Below is a small trained network, with its code and all its weights. Each question gives an input and a class and asks what happens when units are switched off, that is, made to give their printed mean instead of their output.

import numpy as np


def w(rows, s, z=0):
    codes = np.array(rows[::2]) - 128.0
    scale = np.full(codes.shape[1], s)
    scale[-1] = z or s
    return codes * scale


def norm(h):
    return h / np.sqrt((h * h).mean(-1, keepdims=True) + 1e-5)


def f(y):
    return y / 2 * (1 + np.tanh(0.7978845608 * (y + 0.044715 * y**3)))


def log_softmax(a):
    a = a - a.max(-1, keepdims=True)
    return a - np.log(np.exp(a).sum(-1, keepdims=True))


def net(x, mask):
    res = np.array(x, float).reshape(1, 5) / 4 @ E
    u = 0
    for l in range(2):
        y = f(norm(res) @ A[l][:, :-1].T + A[l][:, -1])
        res = res + np.where(mask[u : u + 9], y, B[l][:, -1]) @ B[l][:, :-1]
        u += 9
    return log_softmax(norm(res)[-1] @ U[:, :-1].T + U[:, -1])


A, B = {}, {}
E = w([
[99,155,141,98,131,135,130],'x0',
[128,254,60,149,153,87,130],'x1',
[134,100,100,171,102,110,110],'x2',
[77,122,124,135,126,93,138],'x3',
[172,113,36,35,148,113,92],'x4',
],0.0064)
A[0] = w([
[102,143,44,77,134,89,100,138],'0.n0',
[119,212,101,205,132,118,213,133],'0.n1',
[157,62,149,20,51,85,87,188],'0.n2',
[2,79,158,70,107,96,128,190],'0.n3',
[101,140,64,48,109,63,60,82],'0.n4',
[118,92,165,121,55,124,100,203],'0.n5',
[94,27,128,72,115,107,112,74],'0.n6',
[140,215,186,150,78,131,147,251],'0.n7',
[81,177,118,155,111,76,111,128],'0.n8',
],0.0071,0.0026)
B[0] = w([
[122,104,115,159,124,156,153,209],'0.n0',
[228,243,139,91,40,71,105,227],'0.n1',
[213,116,116,117,108,113,221,253],'0.n2',
[178,74,142,140,137,102,143,221],'0.n3',
[115,197,127,80,161,233,167,208],'0.n4',
[156,183,253,66,251,239,152,191],'0.n5',
[159,112,34,177,18,102,149,206],'0.n6',
[133,50,143,177,47,29,105,229],'0.n7',
[88,105,104,151,90,102,87,170],'0.n8',
],0.0056,0.0048)
A[1] = w([
[153,190,50,103,172,125,118,18],'1.n0',
[75,141,126,124,164,139,101,47],'1.n1',
[182,114,81,110,105,110,162,77],'1.n2',
[215,157,178,136,138,153,120,221],'1.n3',
[149,99,147,144,70,254,179,250],'1.n4',
[156,180,120,110,164,97,168,210],'1.n5',
[119,62,173,170,152,119,136,158],'1.n6',
[46,212,86,96,135,100,170,242],'1.n7',
[164,146,49,103,116,113,155,64],'1.n8',
],0.0091,0.0023)
B[1] = w([
[77,119,141,255,165,163,114,173],'1.n0',
[120,140,174,120,165,137,24,112],'1.n1',
[215,205,132,46,114,193,61,193],'1.n2',
[67,104,126,165,90,89,170,207],'1.n3',
[105,124,126,95,133,71,151,254],'1.n4',
[174,48,51,133,117,147,74,172],'1.n5',
[50,91,111,148,205,142,195,177],'1.n6',
[139,90,125,168,112,149,98,174],'1.n7',
[107,93,183,108,173,159,105,196],'1.n8',
],0.008,0.0078)
U = w([
[44,63,186,157,141,67,254,204],'0',
[95,159,153,142,160,145,125,3],'1',
[74,181,151,91,189,110,101,15],'2',
[153,167,109,175,5,8,84,190],'3',
[212,70,85,22,137,154,161,202],'4',
[75,186,138,108,194,111,114,7],'5',
[71,179,182,80,174,112,72,29],'6',
[129,126,51,204,184,231,51,209],'7',
],0.0097,0.0043)

Each question gives the input, the list of numbers given to net, and the class t.
The units are the neurons (one row each of A and B). Each row of codes is followed by its name. A weight is (code - 128) times the scale printed after its matrix; where a second scale follows, it is the last column's (A, B and U).
mask holds one flag per neuron, layer by layer. A switched-off neuron (its flag False) gives its mean, the last column of its row in B, instead of its output. The means were averaged over made-up inputs and are rounded, as every weight is.
A unit's drop is (log p(t) with every unit on - log p(t) with that unit switched off) / (log p(t) with every unit on - log p(t) with every unit switched off).
The circuit of an input: a set's keep is (log p(t) with only the set's units on - log p(t) with every unit switched off) / (log p(t) with every unit on - log p(t) with every unit switched off). Starting from the 12 units with the biggest drops (on a tie, the unit counted first), units are removed one at a time, each time the one whose removal leaves the highest keep (on an exact tie, the one counted first), for as long as the keep stays at least 0.8.
circuit, biggest first: the units of the circuit, biggest drop first
unit that matters most: the unit with the biggest drop
top k neurons: the k neurons with the biggest drops, biggest first
k most important neurons of layer l: the k neurons of layer l with the biggest drops, biggest first
drop when u is switched off: that unit's drop, to one decimal
input [-7,5,-4,3,8], class 7: unit that matters most	1.n0
input [4,7,-7,-3,0], class 3: top 2 neurons	0.n1; 0.n7
input [5,-3,-5,7,1], class 4: circuit, biggest first	0.n6; 1.n3
input [6,-7,7,-7,0], class 0: top 2 neurons	0.n5; 1.n3
input [-2,0,8,7,1], class 4: top 2 neurons	1.n0; 1.n3
input [-4,0,6,-7,-1], class 0: 2 most important neurons of layer 0	0.n1; 0.n6
input [-3,-2,2,6,2], class 4: top 2 neurons	1.n2; 0.n6
input [7,7,-8,-1,-2], class 3: top 2 neurons	0.n7; 0.n1
input [0,-3,7,-6,0], class 0: circuit, biggest first	0.n5; 1.n3
input [-6,-5,-4,-5,0], class 0: top 3 neurons	1.n3; 0.n1; 0.n5
input [5,1,-7,-6,1], class 7: 2 most important neurons of layer 1	1.n5; 1.n4
input [4,6,-4,-2,1], class 7: drop when 1.n4 is switched off	0.1
input [1,7,-7,-5,-8], class 3: drop when 0.n6 is switched off	0.0
input [4,4,-7,-2,-8], class 3: drop when 0.n1 is switched off	0.2
input [-1,2,-3,-8,5], class 7: circuit, biggest first	1.n0
